Rows, each followed by one of two labels for a hidden trait (new trait and labels in each part)
[  7  -8  -3  19  41   1  17 -16   3   5  19  31   3  -4 -10   6 -15 -15
 -12   6]
Q
[  4  -9  -1  15  23   1  16 -12   1   4  11  25   7  -5  -9   1 -12 -13
 -13   3]
Q
[  6  -3   4  17  28   1  22 -14   4   4   6  24   7  -3 -10   8 -11 -10
  -7   7]
Q
[ 14  -5 -17  19  43   2  31  -9  14   0  52  37 -11  -3  -9  21 -10 -10
  11   7]
Q
[  3   3  27  19 -20  -1 -19  -3 -27   6 -72  -7  27  -8  -1 -21 -11 -13
 -36   5]
H
[ -2   8   8   4 -20   1  16   4 -15   4 -43 -12  25  -1   2   4  -6  -6
 -11   5]
H
[ 12   8  10   6 -49  -2 -11   7 -33   2 -54 -10  15  -5  -2 -17  -7 -12
 -23   4]
H
[ 13  -8  -3  18  33   1  23 -14   0   2  29  32  -7   2 -11   5  -9 -11
  -5   6]
Q
[  4  11  11   5 -38   0  -1   6 -24   4 -61 -11  23  -3  -2   0  -9 -11
 -19   6]
H
[ 14  -3   2  15  35   1  23 -18   0   1  30  28   0   1 -11   8 -10  -9
  -4   9]
Q
[  1   9  13   5 -31  -1  -5   6 -29   5 -55  -8  23  -8   1  -5 -11 -10
 -29   4]
H
[  4   5   5  12   5   0  -4  -1 -15   5 -26   6  18  -5  -5   1  -9 -17
 -15   5]
H
[ -1   8  15   1 -28  -1 -12   1 -30   6 -58  -7  30  -7   1 -11  -8 -14
 -28   3]
H
[ 27 -12  -9  32  32  -1  23 -23  -9   1  46  44 -18 -10 -19  -3 -19 -22
 -18   8]
Q
[  0   6   7   8 -25  -1 -11   7 -24   6 -40  -8  17  -9  -2  -9 -10 -14
 -26   3]
H
[  8  -1   0  10  16  -1   7  -6  -4   1  13  17  -1   0  -7   3 -10  -5
  -5   6]
Q
[  7  -3   5  12  37   2  25 -15   3   2  11  16   8   3  -5  13  -7   0
   4   8]
Q
[ -3   8   7  10 -19   1   2   1 -20   7 -47  -9  12  -8   0   3 -10 -16
 -21   4]
H
[ 19   7  12  12 -13   0  17   2 -14   2 -32   4  19   1  -8   2 -15  -9
  -7  13]
H
[  5   3   7  11 -36  -3 -18   3 -38   5 -51   0  13 -14  -3 -26 -13 -21
 -35   2]
H
[ 26  12  -2  18  36   0  23 -16   1   0  19  36  -9  -6 -17   4 -12 -11
  -5   9]
Q
[  2   8  10   6 -34  -1  -7   5 -25   5 -57 -10  23  -7   0  -8 -12 -13
 -23   4]
H
[  6   8   9   7 -24  -1   2   3 -25   5 -44  -3  18  -8  -3  -7 -10 -15
 -24   6]
H
[ 23  -7  -6  19  31   1  31 -16  -1  -1  48  32 -13  -1 -15  12 -13 -11
  -3  12]
Q
[ -7  -6  -8  16  10   0   1  -2  -6   6   0   6  10  -8  -6  -4  -7 -54
 -11  -2]
H
[  1  -5  -2  20  37   2  18 -21   1   5   7  22  13  -5  -8   8 -13 -16
 -11   6]
Q
[ 14  -9  -5  17  37   0  19 -16  -2   2  50  34  -3  -6 -13   3 -19 -15
 -12   8]
Q
[  3   7   4   9 -22  -1  -5   7 -25   5 -48   2  16  -9  -3  -6 -10 -16
 -18   4]
H
[  5   2   4  18  13   0   9  -7 -17   5 -13  13  15  -5  -7  -2 -15 -17
 -16   6]
H
[ 11  -3   3  13  10   0  11   0 -16   2   0  13   9  -7  -8  -4 -10 -14
 -13   5]
Q
[  6  -7  -8  17  51   3  23 -20  17   1  42  24   1  -2  -8  24  -9  -7
   7   7]
Q
[  4  -6  -3  14  19   0   8  -7   1   4  12  13   3  -6 -10  -2 -10 -15
  -8   2]
Q

[ -9   1 -31  -7 -36 -20  14  30 -18 -17 -10 -20  22  15  43 -54  -5 -27
   1   2  19 -69  10 -23  17   4 -30  -4   6  12  -5  46 -19  -8  -7  23
   1   3   1   1 -17  -1   2 -13  -1  -1 -23   2  -9   3  -5  -1 -13   4
  -6   7   1  -7   5  -5  34   5  16   1  19  -2  22   4  21  -5  -6  -9
  -8 -30   7  -9  29 -22  -1   7  14  -2   2 -17  -3   4  -7 -36]
X
[ -2   5 -31 -10 -23 -18  15  -3 -15 -10  -6 -18   3  -3  23 -61   2 -14
  -6   6  11 -56   9 -13 -11   2 -11   2  13  11   1  27  -6  -4 -16   2
   0   5 -16  10 -11   0  18 -10  -1 -10 -25 -29   0   9   4  -2 -12  -1
   0   8  -2   3  -6  -5  15  -1  11  -8   4  -2  18   7  19   0 -10 -10
 -10 -33   6   6   9   0  -2   4   8 -11   7  -5 -11  -1  -6 -23]
N
[ -6   1 -31  -6 -32 -18  10   5 -16 -20  -9 -24  15   7  39 -62  -1 -18
   0   3  16 -97  10 -11   3  -4 -26   0  15  -2   0  33 -11  -5 -15   6
  -4   3  -1 -14 -13  -4   9 -21  -1  -5 -26 -38  -2   4  -4   2 -15   1
   0   9  -6  -3   2  -4  20   2  12   0  10  -5  24   5  16  -3 -16 -14
  -2 -37   3  -5  16  -7  -2   6  15  -6   8 -13  -6   7 -11 -33]
X
[ -4   1 -28  -9 -25 -20  12 -12 -11 -11  -6 -28   2  -1  38 -71   2 -14
  -3   4   8 -51  13  -8  -8  -5 -12   4  23  -3   1  35  -2  -1 -24   0
  -2   2 -14  -1  -8  -4  18 -17  -1 -10 -17 -46  -1   5   1   1 -12  -6
   1   7 -13   6   1  -4   3   2  10  -9   5  -5  23   8  20  -5 -23 -10
  -3 -37   3   2   0  -2  -4   4  13 -11  12  -7  -8   2 -12 -27]
N
[ -7  -1 -22  -8 -37 -13   8  26 -13 -21  -8 -25  17  19  42 -44  -4 -26
   3   3  22 -35  10 -16   9  -4 -26  -1   5  -2  -5  25 -15   0 -13  28
  -9   1  -2 -16 -11  -4   8 -14   0  -2 -17 -12  -4   1  -6   4 -12  -1
  -3   5  -5  -8   6  -6  23   4  14   0  31  -5  22   5  15  -5 -16 -44
  -2 -26   7  -8  25 -14  -4   4  18  -2   9 -14  -4  22 -11 -27]
X
[ -6  -1 -28  -5 -31 -22   8  13 -18 -19  -7 -24   8  10  35 -57  -4 -28
   1   5  15 -42  10 -15   3 -10 -23   1   8  -8   0  41 -15   1 -10  11
  -9   1  -4 -23 -12  -6  11  -5   1  -1 -11 -30   0   2  -7   4 -14  -4
   0   9 -28  -4   4  -4  21   3  12  -4  25  -7  27   7   8  -3 -21 -17
   6 -33  -1  -7   7  -6   1   6  18 -14   9 -22  -4  24 -15 -18]
X
[-13   3 -29 -10 -21 -16  15 -22 -10  -9  -6 -24  -4  -3 -11 -60   3  -8
  -2   5   8 -71  11  -2 -19  -7  -3   8  24   5   4  36   4   0 -23  -5
 -12  -3 -19  -2  -7  -2  28 -20  -2 -14 -19 -54   2   6   0   4 -10  -3
   5   7 -20   7  -4  -5  -6   4  17  -8   2  -5  24   8  18  -1 -24 -14
  -3 -32   3   5  -6   5  -6   3  14 -23   2  -8  -7   9 -12 -18]
N
[ -8   2 -27  -9 -29 -14   8   2  -5 -14  -9 -29  11   9  25 -57   1 -20
   0   1  13 -59   9 -13  -4   0 -10   3  19  10  -2  28  -3  -2 -19   4
 -10   0  -8  -2  -7   0  13 -24  -2 -11 -14 -12  -4   5  -3   1 -12  -2
   0   7 -10  -2   0  -4  12   8  13   0   8  -4  30  -2  19  -7 -16 -14
  -5 -33   8  -7   5 -13  -8   3  13  -8   6  -3  -4  -2 -11 -31]
N
[ -4   4 -35 -12 -24 -15  13  -5 -13 -12  -5 -14   2  -2  33 -67   3  -9
  -7   3  10 -39   9 -11 -16   1   8   2  20  12   4  33   4  -5 -20  -2
  -5   2 -13   9  -6   1  20 -21  -3 -16 -24 -40  -4   7   3   2 -13   0
   3   6 -11   6  -5  -5   8   3  11  -5   1  -1  17  12  17  -5 -15   3
 -10 -23   6   5   4  -2  -3   4  11 -13   5  -5  -9  -2  -8 -27]
N

Next part:
[ -5 -15   8   7  -3 -33 -21 -10  13 -60 -39  26  10   3 -23 -19  -4  -3
  -2   8  22  -2 -19  27   9   7 -19   0   1  -6  28 -30   5 -16   5 -56
   3 -11   0   5  21   2  15   9  -5  -5  -7 -18]
B
[ 26   0   1  12  -1 -24 -12 -26   5 -58  -8   8   5  14 -20 -20  -8   8
  -1   0  21 -11 -20  20  13   7 -13   9   5   4  13 -15 -19  -1  15 -31
   5   2   6  -9 -18   2  -6   2 -18   2  -9 -14]
Y
[ 54 -11  -7  12 -19 -16 -15 -39   5 -24  -5   5  13  40 -27  -9  -9   3
  -9   4   5  -5 -26  15  15   9  -8   0   4  11  35 -12 -56 -14  13 -21
  28 -11   2  -9 -11 -12   7   2   1  -3   0 -31]
Y
[ 31 -39   6   5  -6 -27 -23 -16  -2 -38 -14   8   4   6 -29   0   0 -12
 -18  12   9  -3 -13  38  13  14 -11  -8   1   5  20 -29 -46 -12  20 -24
  12 -12  -1   5   8   1  16   5 -12  -6  -5  -5]
Y
[ 43  10   4   4 -17 -15 -20 -53   3 -63  -3 -11   5  44 -18 -15 -12  -1
 -13  -1   8 -18 -23   6  17   4   6 -15   5   9  40 -13 -32  -6  19   0
  20   2   6  -7  -6   2  -8   3 -13  -5   9 -48]
Y
[  1 -17  11  11 -14 -28 -22 -12  10 -14 -46  42  14  11 -29 -28  -8  -3
  -4  12  14   7 -37  32   8   8 -22  12   3  -2  69 -16   3 -10  -1 -51
   7 -13  -6   5   3  -5   8  11  18   0  -1 -26]
Y
[ 41 -19 -13   4 -11 -38 -21 -44   9 -59  -5  -2  15  33 -29  -1   1   4
  -6   5  13 -11 -19  11  16   1 -11 -18   0   0  17 -26 -42 -13  10 -31
  16  -9   6  -3  19  -4  15   7 -15 -10  -1 -20]
B
[ 43 -10 -13  11   3 -37 -20 -12   2 -38 -12 -29  13  30 -19 -29  -3  -7
  -7  -5  19  -8  -7   0  30  14 -25   6   2   0   5 -27 -15 -20  26 -33
  25  -3  -2 -32 -33   2 -12   5 -25  -4  -6 -49]
B
[ 24  -2   4  14  -1 -21 -13  -6  11 -58  -9   5   0  15 -17 -20 -14   0
  -3   0  15  -9  -9  18  10  10  -4   7   5  10  14 -19 -31 -17  21 -28
  15  -3   3 -15  -4   0  10   0 -12  -1  -9 -30]
Y
[ 43 -25 -12   7  -9 -26 -22 -25  11 -57  -4 -24  10  37 -22  -5  -4 -11
  -7   3   7  -9  -8   5  15   6  -7 -19   1   7   9 -23 -46 -27  24 -13
  27 -11   3 -15  17  -2  13   6 -16 -13   1 -49]
B
[ 34 -20   5   8  -6 -21 -22 -29   4 -71 -10   2   0   7 -23  -2  -4 -19
 -16   9  12 -12 -17  31   9   7  -9  -8   3   2  12 -16 -47 -14  14 -28
  12   1   5  10   6  10   9   5 -16  -5  -7 -15]
Y
[ 32 -17   1   5 -10 -24 -13 -19  -8 -21  -4  11  12  29 -25 -11  -4  13
  -8   4   4  -1 -28  19  16  18  -7   5   4  12  39 -24 -35  -3  19 -20
  22 -10  -1 -11 -25 -12   1   3  -7   1  -3 -14]
Y
[ 12   1  18   4 -11 -23 -23 -34  -4 -55 -15  13   2  17 -18 -22 -12   1
 -12   3  11 -12 -26  21  15  11   3   2   5   6  46 -14  -7   3  32 -18
   9   0   2   1  -9   5 -10   3  -8   2   3 -29]
Y
[ 33 -23  -3   4   1 -33 -14 -28 -11 -46  -9   1   9  13 -27  -2   3   1
  -7   5  16  -6 -15  22  14  14 -17   5   2   0  14 -29 -28   0  18 -30
   7  -3   2  -4 -31   2 -12   4 -25   3  -9  -3]
B
[ 42 -18   3  -1  -8 -31 -25 -35  -1 -69 -14 -22   8  20 -22  -7  -3 -19
 -20   3  13 -16  -8  10  18   8  -4 -19   0  -1  26 -23 -27 -13  24 -13
  20  -2   2   2  10  12  -5   8 -27 -11   5 -37]
B
[ 41 -49  -8   3  -7 -30 -23 -18   0 -37 -10  -6   9  17 -35  11   5 -16
 -16  13   7  -4  -7  31  12   9 -16 -19  -1   1   6 -35 -58 -20  20 -27
  18 -16   0   6  18  -1  22   6 -17 -10  -7   2]
Y
[ 22 -38   0   6  -9 -23 -23 -19   8 -54 -18   6   6  10 -30   3   0 -16
 -12  13  12  -4  -9  30  10   7 -12 -14   1   1  15 -25 -53 -20  12 -29
  10 -13   2   7  28   3  29   6 -11 -11  -5  -8]
Y
[ 25 -18  -3  14 -10 -28 -19 -22  18 -67 -13  12   4  23 -27  -9  -9  -1
  -3   8  12  -7 -15  18  11   3  -8  -8   2   6  11 -18 -42 -22  11 -34
  11  -9   4  -4  26  -3  29   4  -6 -10  -6 -27]
Y
[  5   3  20   7 -16 -18 -19 -26   2 -43 -23  27   5  22 -18 -22 -16   5
 -12   6   6  -8 -33  27  10  10   4   3   6  10  60 -10 -13  -3  14 -20
  11  -6   1  -1   0  -3   4   3   6   1   4 -38]
Y
